Here is a tiny trained network, its code and every weight. The questions are about switching its units off for an input and a class, where a switched-off unit gives its printed mean instead of its output.

import numpy as np


def w(rows, s, z=0):
    codes = np.array(rows[::2]) - 128.0
    scale = np.full(codes.shape[1], s)
    scale[-1] = z or s
    return codes * scale


def norm(h):
    return h / np.sqrt((h * h).mean(-1, keepdims=True) + 1e-5)


def f(y):
    return np.maximum(y, 0)


def log_softmax(a):
    a = a - a.max(-1, keepdims=True)
    return a - np.log(np.exp(a).sum(-1, keepdims=True))


def net(x, mask):
    res = np.array(x, float).reshape(1, 5) / 4 @ E
    u = 0
    for l in range(2):
        y = f(norm(res) @ A[l][:, :-1].T + A[l][:, -1])
        res = res + np.where(mask[u : u + 5], y, B[l][:, -1]) @ B[l][:, :-1]
        u += 5
    return log_softmax(norm(res)[-1] @ U[:, :-1].T + U[:, -1])


A, B = {}, {}
E = w([
[103,167,51,128,198,130,8,219,222,3,161],'x0',
[204,125,214,127,235,58,196,135,176,151,52],'x1',
[73,79,118,238,47,108,71,228,113,157,140],'x2',
[218,130,137,105,150,79,94,183,85,121,204],'x3',
[84,165,175,229,200,192,169,158,124,114,141],'x4',
],0.0049)
A[0] = w([
[86,96,100,170,102,123,79,149,136,100,122,10],'L0N1',
[187,174,173,169,116,165,119,172,98,158,189,143],'L0N2',
[146,171,184,96,254,122,119,121,130,112,145,156],'L0N3',
[70,124,102,86,109,180,102,94,156,113,193,219],'L0N4',
[136,103,189,167,157,21,118,150,213,156,126,170],'L0N5',
],0.0068,0.0014)
B[0] = w([
[113,169,183,143,146,120,151,91,80,150,158,195],'L0N1',
[173,130,122,136,162,146,104,70,131,120,9,199],'L0N2',
[157,122,110,134,49,137,134,106,90,145,97,253],'L0N3',
[138,118,100,86,135,150,91,151,170,104,77,222],'L0N4',
[150,71,88,128,144,155,126,131,151,136,106,236],'L0N5',
],0.011,0.0055)
A[1] = w([
[109,140,117,100,137,126,123,153,110,103,214,142],'L1N1',
[159,141,190,77,139,132,164,61,162,158,113,124],'L1N2',
[91,107,168,255,122,128,116,156,108,178,102,193],'L1N3',
[159,122,119,109,67,132,114,64,111,145,143,255],'L1N4',
[167,139,152,109,147,147,158,69,111,116,129,77],'L1N5',
],0.0092,0.002)
B[1] = w([
[184,68,140,153,171,105,154,168,162,84,131,146],'L1N1',
[153,171,145,205,177,24,113,209,14,39,217,234],'L1N2',
[225,254,60,154,183,74,194,102,54,4,95,228],'L1N3',
[125,163,204,249,164,147,244,99,117,161,90,254],'L1N4',
[61,181,159,226,185,29,100,205,88,102,228,202],'L1N5',
],0.0074,0.007)
U = w([
[40,115,134,51,107,176,137,117,179,169,145,4],'0',
[126,67,190,81,142,106,144,134,135,249,169,26],'1',
[36,101,195,127,43,177,153,85,143,240,123,21],'2',
[130,71,143,75,152,120,62,192,204,129,230,81],'3',
[167,124,68,74,131,181,108,96,186,107,59,215],'4',
[155,208,145,186,155,86,171,119,66,97,136,172],'5',
],0.012,0.0027)

Each question gives the input, the list of numbers given to net, and the class t.
The units are the neurons (one row each of A and B). Each row of codes is followed by its name. A weight is (code - 128) times the scale printed after its matrix; where a second scale follows, it is the last column's (A, B and U).
mask holds one flag per neuron, layer by layer. A switched-off neuron (its flag False) gives its mean, the last column of its row in B, instead of its output. The means were averaged over made-up inputs and are rounded, as every weight is.
A unit's drop is (log p(t) with every unit on - log p(t) with that unit switched off) / (log p(t) with every unit on - log p(t) with every unit switched off).
The circuit of an input: a set's keep is (log p(t) with only the set's units on - log p(t) with every unit switched off) / (log p(t) with every unit on - log p(t) with every unit switched off). Starting from all 10 units, units are removed one at a time, each time the one whose removal leaves the highest keep (on an exact tie, the one counted first), for as long as the keep stays at least 0.8.
units of the circuit, in order: the units of the circuit, biggest drop first
k most important neurons: the k neurons with the biggest drops, biggest first
top k neurons in layer l: the k neurons of layer l with the biggest drops, biggest first
drop of u: that unit's drop, to one decimal
input [5,-5,7,-8,-6], class 4: units of the circuit, in order => [L1N2]
input [4,6,7,1,-3], class 4: units of the circuit, in order => [L0N5, L1N2]
input [1,-7,-6,8,6], class 4: 3 most important neurons => [L0N4, L0N1, L1N2]
input [0,8,3,6,-7], class 1: units of the circuit, in order => [L1N3, L0N5]
input [8,-7,1,1,4], class 3: units of the circuit, in order => [L1N3, L1N4]
input [6,-3,-6,2,4], class 4: units of the circuit, in order => [L0N4, L1N2]
input [-2,-5,-2,-5,8], class 4: top 3 neurons in layer 0 => [L0N4, L0N1, L0N3]
input [3,-7,1,8,2], class 4: top 2 neurons in layer 0 => [L0N2, L0N4]
input [7,7,0,-1,7], class 4: 2 most important neurons => [L1N2, L0N5]
input [8,-4,-2,-7,-1], class 4: drop of L0N5 => 0.0
input [-5,-7,-1,-3,-7], class 2: drop of L1N3 => 0.4
input [8,-4,2,6,-8], class 3: drop of L0N2 => 0.1
